Here is a tiny trained network, its code and every weight. The questions are about switching its units off for an input and a target symbol, where a switched-off unit gives its printed mean instead of its output.

import numpy as np


def w(rows, s, z=0):
    codes = np.array(rows[::2]) - 128.0
    scale = np.full(codes.shape[1], s)
    scale[-1] = z or s
    return codes * scale


def norm(h):
    return h / np.sqrt((h * h).mean(-1, keepdims=True) + 1e-5)


def f(y):
    return np.maximum(y, 0)


def softmax(a):
    e = np.exp(a - a.max(-1, keepdims=True))
    return e / e.sum(-1, keepdims=True)


def log_softmax(a):
    a = a - a.max(-1, keepdims=True)
    return a - np.log(np.exp(a).sum(-1, keepdims=True))


def net(x, mask):
    ids = ['δεθλξπφ'.index(c) for c in x.split()]
    T = len(ids)
    res = E[ids] + P[:T]
    u = 0
    for l in range(2):
        q, k, v = (norm(res) @ M[l].T for M in (Q, K, V))
        z = softmax(np.where(np.tri(T) > 0, q @ k.T / 2**0.5, -1e9)) @ v
        res = res + np.where(mask[u], z, O[l][:, -1]) @ O[l][:, :-1]
        u += 1
        y = f(norm(res) @ A[l][:, :-1].T + A[l][:, -1])
        res = res + np.where(mask[u : u + 8], y, B[l][:, -1]) @ B[l][:, :-1]
        u += 8
    return log_softmax(norm(res)[-1] @ U[:, :-1].T + U[:, -1])


Q, K, V, O, A, B = {}, {}, {}, {}, {}, {}
E = w([
[46,65,50,129,249],'δ',
[150,90,166,128,154],'ε',
[89,117,184,108,130],'θ',
[90,98,163,110,119],'λ',
[60,137,101,168,82],'ξ',
[161,154,114,150,102],'π',
[93,99,171,117,123],'φ',
],0.017)
P = w([
[102,41,45,172,178],'0',
[79,226,208,226,220],'1',
[75,250,219,198,178],'2',
[87,207,179,175,113],'3',
[57,120,47,22,104],'4',
[78,125,37,2,85],'5',
],0.006)
Q[0] = w([
[119,93,32,2,169],'L0H0',
[119,67,199,135,163],'L0H0',
],0.0079)
K[0] = w([
[93,192,91,143,192],'L0H0',
[115,22,2,147,152],'L0H0',
],0.0072)
V[0] = w([
[114,118,255,160,50],'L0H0',
[234,115,197,106,71],'L0H0',
],0.0049)
O[0] = w([
[137,143,44,255,221,96],'L0H0',
[123,93,114,156,116,2],'L0H0',
],0.0089,0.006)
A[0] = w([
[82,160,201,92,161,79],'L0N0',
[146,188,44,188,148,150],'L0N1',
[98,136,174,87,56,118],'L0N2',
[55,171,145,111,84,127],'L0N3',
[153,75,128,110,85,153],'L0N4',
[180,175,162,39,76,28],'L0N5',
[135,198,173,103,99,250],'L0N6',
[97,68,162,2,152,158],'L0N7',
],0.0093,0.0025)
B[0] = w([
[167,151,85,141,99,206],'L0N0',
[2,94,182,129,86,163],'L0N1',
[82,116,166,229,202,171],'L0N2',
[222,106,140,70,154,187],'L0N3',
[86,165,87,158,145,138],'L0N4',
[81,72,125,160,120,153],'L0N5',
[82,91,83,159,140,176],'L0N6',
[175,181,120,94,79,254],'L0N7',
],0.0086,0.0095)
Q[1] = w([
[140,164,113,67,54],'L1H0',
[179,21,211,226,254],'L1H0',
],0.0077)
K[1] = w([
[161,197,135,155,125],'L1H0',
[196,7,101,143,119],'L1H0',
],0.011)
V[1] = w([
[251,3,24,121,91],'L1H0',
[93,97,193,86,252],'L1H0',
],0.0057)
O[1] = w([
[6,200,229,26,254,2],'L1H0',
[1,242,101,98,84,226],'L1H0',
],0.0086,0.0046)
A[1] = w([
[138,104,159,208,111,202],'L1N0',
[180,69,106,45,78,86],'L1N1',
[153,91,151,112,248,3],'L1N2',
[167,74,201,125,152,14],'L1N3',
[233,103,171,132,90,94],'L1N4',
[100,93,107,54,178,20],'L1N5',
[9,93,62,146,213,112],'L1N6',
[89,186,138,79,163,182],'L1N7',
],0.012,0.0039)
B[1] = w([
[130,120,97,83,130,205],'L1N0',
[134,164,208,110,119,194],'L1N1',
[153,168,38,67,157,145],'L1N2',
[102,10,129,128,93,137],'L1N3',
[148,155,179,157,157,162],'L1N4',
[170,147,125,191,163,166],'L1N5',
[84,109,181,253,146,253],'L1N6',
[170,92,102,89,60,219],'L1N7',
],0.012,0.0077)
U = w([
[91,137,178,219,100,171],'δ',
[145,177,9,175,69,2],'ε',
[77,113,136,20,48,124],'θ',
[158,105,99,54,148,216],'λ',
[176,36,211,114,118,67],'ξ',
[89,180,189,78,167,183],'π',
[211,165,140,175,168,50],'φ',
],0.015,0.0063)

Each question gives the input, a string of symbols that net reads in full, and the target symbol t.
The units are the heads (2 rows each of Q, K, V and O) and the neurons (one row each of A and B). Each row of codes is followed by its name. A weight is (code - 128) times the scale printed after its matrix; where a second scale follows, it is the last column's (O, A, B and U).
mask holds one flag per unit, layer by layer, with each layer's heads first. A switched-off unit (its flag False) gives its mean, the last column of its rows in O or B, instead of its output. The means were averaged over made-up inputs and are rounded, as every weight is.
A unit's drop is (log p(t) with every unit on - log p(t) with that unit switched off) / (log p(t) with every unit on - log p(t) with every unit switched off).
The circuit of an input: a set's keep is (log p(t) with only the set's units on - log p(t) with every unit switched off) / (log p(t) with every unit on - log p(t) with every unit switched off). Starting from the 12 units with the biggest drops (on a tie, the unit counted first), units are removed one at a time, each time the one whose removal leaves the highest keep (on an exact tie, the one counted first), for as long as the keep stays at least 0.8.
circuit, biggest first: the units of the circuit, biggest drop first
k most important neurons: the k neurons with the biggest drops, biggest first
top k neurons in layer l: the k neurons of layer l with the biggest drops, biggest first
input φ δ φ δ θ ξ, target δ: circuit, biggest first -> [L0N7, L0H0, L1N6]
input φ δ δ, target ε: top 3 neurons in layer 0 -> [L0N6, L0N2, L0N7]
input ε λ ε φ φ θ, target π: circuit, biggest first -> [L0N3, L1N1]
input π δ φ φ, target ξ: circuit, biggest first -> [L0N3, L1H0, L0N2, L1N6]
input δ δ λ λ, target θ: top 3 neurons in layer 1 -> [L1N6, L1N0, L1N5]
input π φ ε, target ξ: 3 most important neurons -> [L0N4, L1N3, L0N3]
input δ θ φ λ φ, target ε: circuit, biggest first -> [L1H0]
input ξ π φ, target φ: 2 most important neurons -> [L0N1, L0N0]
input ξ ε λ, target φ: 4 most important neurons -> [L0N1, L0N0, L0N3, L1N4]
input ε φ φ θ, target π: top 2 neurons in layer 0 -> [L0N2, L0N3]
input ε θ ξ ε, target π: top 2 neurons in layer 0 -> [L0N7, L0N2]
input π δ φ δ ξ, target δ: circuit, biggest first -> [L0H0, L0N7, L1N6]
input ε δ θ φ λ θ, target ε: 2 most important neurons -> [L0N7, L0N6]
input λ θ δ φ, target λ: 4 most important neurons -> [L0N3, L0N2, L1N2, L0N1]
input ξ λ δ δ, target ε: circuit, biggest first -> [L0H0, L0N2, L1H0]
input π δ φ, target ξ: top 3 neurons in layer 1 -> [L1N3, L1N6, L1N4]
input λ θ φ ε, target λ: 2 most important neurons -> [L0N7, L1N2]
input φ δ θ θ ε ε, target ε: circuit, biggest first -> [L1H0]
input λ ξ δ θ, target λ: top 3 neurons in layer 0 -> [L0N3, L0N2, L0N1]
input δ π θ θ, target θ: circuit, biggest first -> [L1N6]
input δ δ δ, target θ: circuit, biggest first -> [L0H0, L1N7]
